Here is a tiny trained network, its code and every weight. The questions are about switching its units off for an input and a class, where a switched-off unit gives its printed mean instead of its output.

import numpy as np


def w(rows, s, z=0):
    codes = np.array(rows[::2]) - 128.0
    scale = np.full(codes.shape[1], s)
    scale[-1] = z or s
    return codes * scale


def f(y):
    return np.maximum(y, 0)


def log_softmax(a):
    a = a - a.max(-1, keepdims=True)
    return a - np.log(np.exp(a).sum(-1, keepdims=True))


def net(x, mask):
    res = np.array(x, float).reshape(1, 2) / 4 @ E
    y = f(res @ A[0][:, :-1].T + A[0][:, -1])
    res = res + np.where(mask, y, B[0][:, -1]) @ B[0][:, :-1]
    return log_softmax(res[-1] @ U[:, :-1].T + U[:, -1])


A, B = {}, {}
E = w([
[184,44,39,145],'x0',
[223,72,191,1],'x1',
],0.012)
A[0] = w([
[134,74,41,160,190],'n0',
[110,161,106,249,131],'n1',
[52,198,151,135,144],'n2',
[224,31,151,21,254],'n3',
[91,129,108,161,128],'n4',
[44,210,119,161,250],'n5',
],0.013,0.0071)
B[0] = w([
[129,1,27,179,193],'n0',
[165,128,21,193,197],'n1',
[208,199,128,133,174],'n2',
[31,144,97,15,251],'n3',
[154,92,55,172,158],'n4',
[183,173,168,226,206],'n5',
],0.0098,0.025)
U = w([
[84,144,121,57,164],'0',
[118,227,182,105,116],'1',
[167,53,102,221,107],'2',
[135,56,58,117,133],'3',
[191,92,160,135,3],'4',
[182,206,253,164,183],'5',
[182,223,86,201,118],'6',
],0.012,0.0046)

Each question gives the input, the list of numbers given to net, and the class t.
The units are the neurons (one row each of A and B). Each row of codes is followed by its name. A weight is (code - 128) times the scale printed after its matrix; where a second scale follows, it is the last column's (A, B and U).
mask holds one flag per neuron, in row order. A switched-off neuron (its flag False) gives its mean, the last column of its row in B, instead of its output. The means were averaged over made-up inputs and are rounded, as every weight is.
A unit's drop is (log p(t) with every unit on - log p(t) with that unit switched off) / (log p(t) with every unit on - log p(t) with every unit switched off).
The circuit of an input: a set's keep is (log p(t) with only the set's units on - log p(t) with every unit switched off) / (log p(t) with every unit on - log p(t) with every unit switched off). Starting from all 6 units, units are removed one at a time, each time the one whose removal leaves the highest keep (on an exact tie, the one counted first), for as long as the keep stays at least 0.8.
circuit, biggest first: the units of the circuit, biggest drop first
top k neurons: the k neurons with the biggest drops, biggest first
drop of u: that unit's drop, to one decimal
input [4,6], class 0: circuit, biggest first -> [n3]
input [-5,-1], class 5: circuit, biggest first -> [n0, n1, n3]
input [-6,2], class 5: circuit, biggest first -> [n3, n1]
input [-3,2], class 1: top 4 neurons -> [n0, n3, n1, n4]
input [2,-4], class 2: top 2 neurons -> [n3, n0]
input [-4,1], class 5: top 3 neurons -> [n3, n1, n0]
input [-5,5], class 0: top 2 neurons -> [n5, n3]
input [-2,1], class 1: top 2 neurons -> [n0, n1]
input [2,-8], class 2: top 3 neurons -> [n0, n3, n4]
input [1,-2], class 2: top 2 neurons -> [n3, n2]
input [-5,1], class 5: top 2 neurons -> [n3, n1]
input [1,-4], class 2: top 3 neurons -> [n3, n0, n4]
input [1,-1], class 2: top 2 neurons -> [n3, n2]
input [-8,5], class 1: top 2 neurons -> [n0, n2]
input [4,-5], class 2: drop of n3 -> 0.1
input [5,5], class 0: drop of n3 -> 0.5
input [-6,3], class 1: drop of n5 -> 0.2
input [2,-2], class 2: drop of n3 -> 1.5
